[[3236 6165 2653 1893 1821 4607]
 [8222 8986 9633 6975 5404 5537]] => 8222

[ -6  45  50 -41  18  35] => 35

[ 87  48 194  42 243  84] => 87

[[2997 2036 9036 7074]
 [5001 7219 9920 7299]
 [6806 6114 7563 6003]] => 7563

[ 84 406  16  56 938] => 84

[3128 8476 3607 3973 6897 1885 3058] => 3973

[592 449 378 876 205 162] => 449

[[ 10  11 -22  28  -4]
 [ 13  32 -39 -22  11]
 [  8  17 -23   4 -25]] => 17

[[75 69  3 50 12 32]
 [66 58 27 51 17 19]
 [62 18 62 23 67 38]] => 67
---
[[  8  -3  10   2  -5   1 -19  10  17  -1]
 [  6   0  -6 -13 -16   2   3   7 -15 -12]
 [-14  -1   2   5  16  11   7   2   1 -20]
 [ -1  -2 -11 -19  -6   2  19   1 -33  12]
 [ -1  -3  11  10   9   2  -9   4  11   5]
 [ 12   3  -1 -17 -18  -6  -5   1  -2   0]
 [  2   5   3  -7  12   2 -17  10  41  -8]
 [  9  -2   8   6 -15  -5 -10   1  -5   0]
 [ -2   2  -6   6  -6   0   5  -6  -5 -13]
 [  1   0  -1   0   3 -10   5  -4 -15  30]] >> 8

[[ -8  14 -32 -27 -26  -7   5]
 [-10 -44  22   9  26 -14 -36]
 [-10 -40  17   8  20 -15 -33]
 [ -9 -30  11   4  14 -12 -20]
 [-10 -37  17   5  21 -13 -28]
 [ -9 -36  18   9  20 -11 -28]
 [-10 -44  20   8  26 -13 -36]
 [-11 -39  17   7  18 -15 -31]
 [-11  12 -36 -29 -30  -6   6]
 [ 22   7  20 -20  33  28  -4]
 [ -8  13 -32 -27 -29  -4   4]] >> -8

[[  2 -32  19 -28 -33  -5 -40   6 -35  18  -3 -25 -35   7  11 -26]
 [-22   9 -34  -4   9 -20  16 -25   9 -34 -17   1  15 -30 -27   4]
 [ 16  38  49 -40  -2 -11  44  12 -42  35  12   8  49 -26  47 -24]
 [-23  10 -36  -3   9 -22  18 -26   7 -36 -19   1  16 -33 -27   1]
 [  4 -39  25 -32 -36  -4 -48  10 -39  24  -4 -29 -39   9  16 -29]
 [-21   8 -33  -3   6 -20  16 -24   4 -34 -18   0  13 -31 -25  -2]] >> 2

[[ 16 -17 -15 -12 -18   4  23 -16 -15 -16  21 -13  14  14   8]
 [  4  -5  -5  -1  -4 -25   5   0  45   0   1   0   8   0  -1]
 [ 23 -18 -15 -23 -21   5  19 -17   0 -11  19 -18  15  10  10]
 [ 12 -14 -10 -10 -13  -9  12  -5   9 -10  18  -8  15  10   3]
 [ -8   8   8   1  11 -13  -5  10  22  10  -9  10  -8  -1  -3]
 [ -4  -1   2  -1   0  24  -1  -1 -22  -1   0   2   0   2  -2]
 [  1  -5 -13  -2  -2  11   0  -3   5  -9   2  -2   8   9   5]
 [-12   9   5  13   7  12 -10  12 -25  11 -12  10 -10  -8  -5]
 [ 11 -11  -2 -10 -13   2   7  -5 -19  -7   7 -11   5   0   1]
 [-17   9   4   8   9  10 -12  13 -36  10 -21   4  -8 -13  -7]
 [ 16 -16 -19 -13 -16   3  12 -12  -4 -16  18 -10  16  15  13]
 [  3 -11  -9  -2 -11  22  -2  -6  -4  -7  -5  -7  -5 -14  -3]] >> 16

[[-51   1  17 -31  36 -15  13  34 -33 -20  -3  37]
 [-51   3  30 -27  31  -1 -10  30 -29  14 -24  34]
 [-40   8  21 -21  28  -2  -3  29 -21 -19  -4  29]
 [-51  -5  21 -18  32  -4  -5  31 -31 -12  -6  31]
 [-53   0  32 -39  40  -9  -3  34 -36 -13 -14  35]
 [-46  14  21 -31  29 -15   5  39 -31 -15 -17  32]] >> -51

[[-23  -5 -23  15   1  -5  13  12  18  -6 -35  -1 -18 -39 -20]
 [ -1 -22   0 -32 -26 -14 -35 -30 -38 -15  13 -23  -7  18 -10]
 [ -1 -27   0 -39 -33 -18 -41 -36 -45 -16  17 -31  -9  25 -11]
 [-22 -43 -15  41 -51 -28  40   3   8  41   2 -46  -2  41 -32]
 [-21  -7 -20  11  -3  -4   9   7  14  -7 -30   0 -13 -31 -16]
 [-19  -5 -17  11  -1  -7  10   5  10  -3 -27  -2 -11 -29 -15]
 [-23  -5 -22  15   1  -6  14  10  16  -4 -34   0 -15 -38 -18]
 [-24  -9 -25  15  -5  -8  15  10  20  -6 -33  -1 -14 -35 -18]
 [-23  -7 -23  13  -4  -7  12   7  15  -6 -34  -3 -15 -34 -16]] >> -23

[[-14 -23  20  -3 -14 -19 -17   3 -18]
 [-13 -23  21  -3 -16 -21 -19   4 -19]
 [ 13  -4 -29  15   3  -9  -6 -30  11]
 [ 11  39  15 -17  16   5  -7   1  -3]
 [-14 -24  22  -5 -16 -21 -18   6 -19]
 [  6  36  17 -17  17   2  -7   1  -4]
 [-14 -24 -27   0  -8 -21   8  11   8]
 [ 13  -5 -29  15   3  -9  -3 -30   9]
 [ -6 -12  -2   4  -5  25  32  24  12]
 [-14  12  -2   5   9  -7 -19 -24 -19]
 [  9  39  16 -17  18   7  -9   1  -5]
 [ -3 -10  -1   6  -6  25  31  24  12]] >> -14

[[ 44 -31   9 -51 -28   1  10 -51]
 [-49 -49  19 -26  10  48  25 -34]
 [ 28 -28  47  35 -13 -22 -50 -22]
 [ 33 -36 -16  14   3   8  48  30]
 [-47 -27   4  21  23  -6  25  28]
 [-10 -47  10 -28 -46 -12  26 -37]
 [ 10 -47  38 -36 -48   7  35  23]
 [ 49 -23 -12 -21  46 -40  17 -16]] >> 44
---
array([[  2, 474, 424, 500, 130, 659, 174],
       [328, 389, 776, 370, 361, 401, 351],
       [236, 415, 427, 402, 231, 424, 255]]) | 130

array([  6, 122,  72, 164, 201,  24, 113]) | 201

array([5998, 4830, 9730, 3395, 9469, 1932, 5342]) | 9469

array([[465, 464,  41, 476, 477, 517, 462],
       [445, 468, 976, 487, 466, 529, 476],
       [461, 508, 789, 477, 489, 553, 480]]) | 477

array([ 17,  85,  55,  13,  91,  71, 201]) | 91

array([ 68,  82, 107,  62, 132,  46, 193]) | 132
---
[[  31.92   47.09   10.75   56.51  110.79]
 [ 203.92    4.65   31.93   97.60 -128.38]
 [  40.69   31.52   27.55   -7.27  131.19]] Out: 31.93

[ 1.4  1.4 -1.1  1.5  1.4] Out: -1.1

[ 0.17 -0.14  0.15  0.15  0.18] Out: 0.15

[ 2.00 -0.44 -1.45 -0.50 -1.28 -1.18 -1.54] Out: -0.50

[ 174.85 -123.10 -186.43  101.55   10.56] Out: -186.43

[ 0.041  0.072 -0.038  0.108  0.144 -0.105  0.034] Out: 0.108
---
[16  8 53 32 37 14  7] value 16
[-42 -24  13  32  13 -18  20] value -42
[ -6 -42   3 -12] value -6
[ 25   5 -37   7 -33  41] value 25
[48 17 29  8] value 48
[-29 -35  -5 -45] value -29
[-35  12 -46 -37  21] value -35
